[[112 150 124 121]
 [138 121 108 150]
 [147 126 153 136]] → 121

[[134 134 127 123 139]
 [107 128 148 136 122]
 [ 99 112 141 136 115]] → 139

[[150 103 108 131]
 [126 104 107 127]
 [135 128 129 119]] → 131

[[111 121 124 108 150 103 109]
 [128 140 139 142 107 137 139]
 [110 151 154 136 145 140 138]] → 109

[[132 137 116 136 136]
 [106 108 137 105 108]
 [117 123 132 127 124]] → 136

[[139 128 129 127 132 137]
 [137 128 157 128 138 128]
 [138 128 129 127 134 137]] → 137

[[149 146 146 143 142 140 145]
 [139 141 150 141 150 141 143]
 [141 144 143 144 141 146 142]] → 145

[[149 120 134 120]
 [111 114 117 134]
 [135 105 119 127]] → 120

[[126 133 123 121 132 115]
 [126 142 116 120 131 106]
 [131 147 114 121 128  99]] → 115

[[158 128 146 107 129 117 137]
 [146 112 101 130 136 126 122]
 [139 112 121 122 158 145 103]] → 137
---
[[131 123 120 100]
 [123 146 123 128]] value 120

[[124 141 108 128 122]
 [141 140 128 147 112]
 [138 155 136 117 140]] value 147

[[126 116 125 137 123 135 126]
 [116 107 114 128 121 119 131]
 [113 104 113 134 125 139 131]] value 119

[[101  99 153 105 133 124]
 [143 116 145 125 144 122]] value 133

[[135 140 153 116 117 138 117]
 [109 117 118 150 131 140 114]] value 138

[[114 134 113 115 122 116 112]
 [135 158 126 121 128 127 116]
 [122 114 128 130 130 127 132]] value 127
---
[[126 112 145 106]
 [145 137 135 114]] -> 137

[104 148 121 130 137 140] -> 130

[ 99 112 122 125 133] -> 122

[[152 143 119 116 116 119]
 [155 140 107 113 124 127]] -> 113

[105 107 116 141 149 100] -> 141

[[124 123 154 146]
 [130 132 109 115]] -> 132

[146 153 115 110 134 130] -> 110

[[114 132 119 141 112]
 [125 150 138 118 120]] -> 138
---
[116 109 110 115  99 104 155] value 109

[117 142 147 152] value 147

[126 123 107 115 129 146 156] value 123

[119 135 154 152 117] value 135

[138 136 111 132 134 104 121] value 121

[113 150 120 125 109 117 102] value 113

[119 157 156 134 137 136 133] value 134

[[126 136 121 139]
 [119 152 120 130]] value 121

[124 113 151 130] value 130
---
[[128 118 128 149]
 [144 153 127 107]] -> 128

[[125 139 132 157 130 125]
 [118 149 155 128 137 127]] -> 125

[[112 131 118 110]
 [158 123 113 154]] -> 112

[[113 156 127 127 128]
 [130 117 128 154 128]] -> 113

[[139 106 124 109 120]
 [136 122 118 130 113]] -> 139

[[153 117 127 125 120 131]
 [118 134 127 114 119 123]] -> 153

[[124 111 143 132 113 127]
 [121 109 153 138 112 125]] -> 124
---
[ 98 117 124 123 106] gives 123

[[132 105 130 129 130 109]
 [126 129 124 133 127 122]] gives 129

[151 146 124 107] gives 107

[126 114 117 133 129 152 125] gives 133

[105 132 121 112] gives 112

[129 127 131 149 142 127] gives 149

[[127 103 136 140 137 112]
 [113 139 136 138 122 130]] gives 140

[[139 114 144 135 124]
 [135 106 141 143 124]] gives 135
---
[[110 109 144 143 113 150 105]
 [105 143 133 141 130 137 139]
 [101 142 127 113 145 121 133]] yields 137

[[103 125 136 134 122]
 [103 114 119 135 124]] yields 135

[[130 119 106 134]
 [151 132 136 155]] yields 136

[[112 145 124 101 127]
 [132 123 129 136 128]] yields 136

[[125 105 122 124]
 [130 127 117 118]] yields 117

[[134 137 105 125 151 105]
 [112 109 122 126 129 138]
 [140 128 126 112 104 141]] yields 129

[[132 121 136 153 143]
 [129 112 133 141 129]] yields 141

[[133 115 106 109 130]
 [128 111 120 154 116]] yields 154

[[136 126 119 154 152 120 119]
 [138 120 119 143 148 117 120]] yields 117

[[136 133 146 104 130]
 [124 126 120 140 127]] yields 140
---
[145 105 140 125 135 130 129] --> 129
[116 108 104 105 113 141 152] --> 152
[131 152 135 130 130] --> 130
[151 119 105 137 128 112 132] --> 132
[137 142 143 131 136 135 150] --> 150
[ 99 106 119 113] --> 113
[134 105 137 110 142 100 139] --> 139
[128 128 128 129 131 149 131] --> 131
[102 109 121 126 122 127 113] --> 113
---
Q: [127  98 118 138 143 113 104]
A: 104
Q: [117 108 148 139 102 129]
A: 129
Q: [129 147  99 155]
A: 155
Q: [141 106 151 108 126 109 143]
A: 143
Q: [126 113 118 121 154]
A: 154
Q: [154 131 130 141 143 124]
A: 124
---
Q:
[[138 136 127 135]
 [131 148 120 126]
 [127 150 120 124]]
A: 148

Q:
[[131 142 121 124 127 134]
 [130 156 106 134 129 137]]
A: 134

Q:
[[142 130 122 115]
 [148 127 124 115]
 [151 116 109 111]]
A: 127

Q:
[[117 133 125 123]
 [100 122 122 129]]
A: 122

Q:
[[153 109 124 116]
 [116 145 111 139]
 [125 112 101 136]]
A: 145

Q:
[[126 135 141 118 126 109]
 [124 128 107 123 120 111]
 [129 134 130 138 137 113]]
A: 123

Q:
[[152 128 123 128]
 [124 134 129 150]
 [127 128 139 133]]
A: 134

Q:
[[133 132 102 110]
 [139 128 104 110]
 [127 122 155 147]]
A: 128
---
[122 129 120 100 150] --> 129

[[134 120 104 148 110]
 [135 144 148 115 130]] --> 120

[137 151 134 116 119 131] --> 151

[[144 152 125 127 114]
 [133 124 146 140 121]
 [137 118 135 129 106]] --> 152

[141 150 123 116 149] --> 150

[104 152 142 126 114] --> 152

[125 144 150 122 119] --> 144
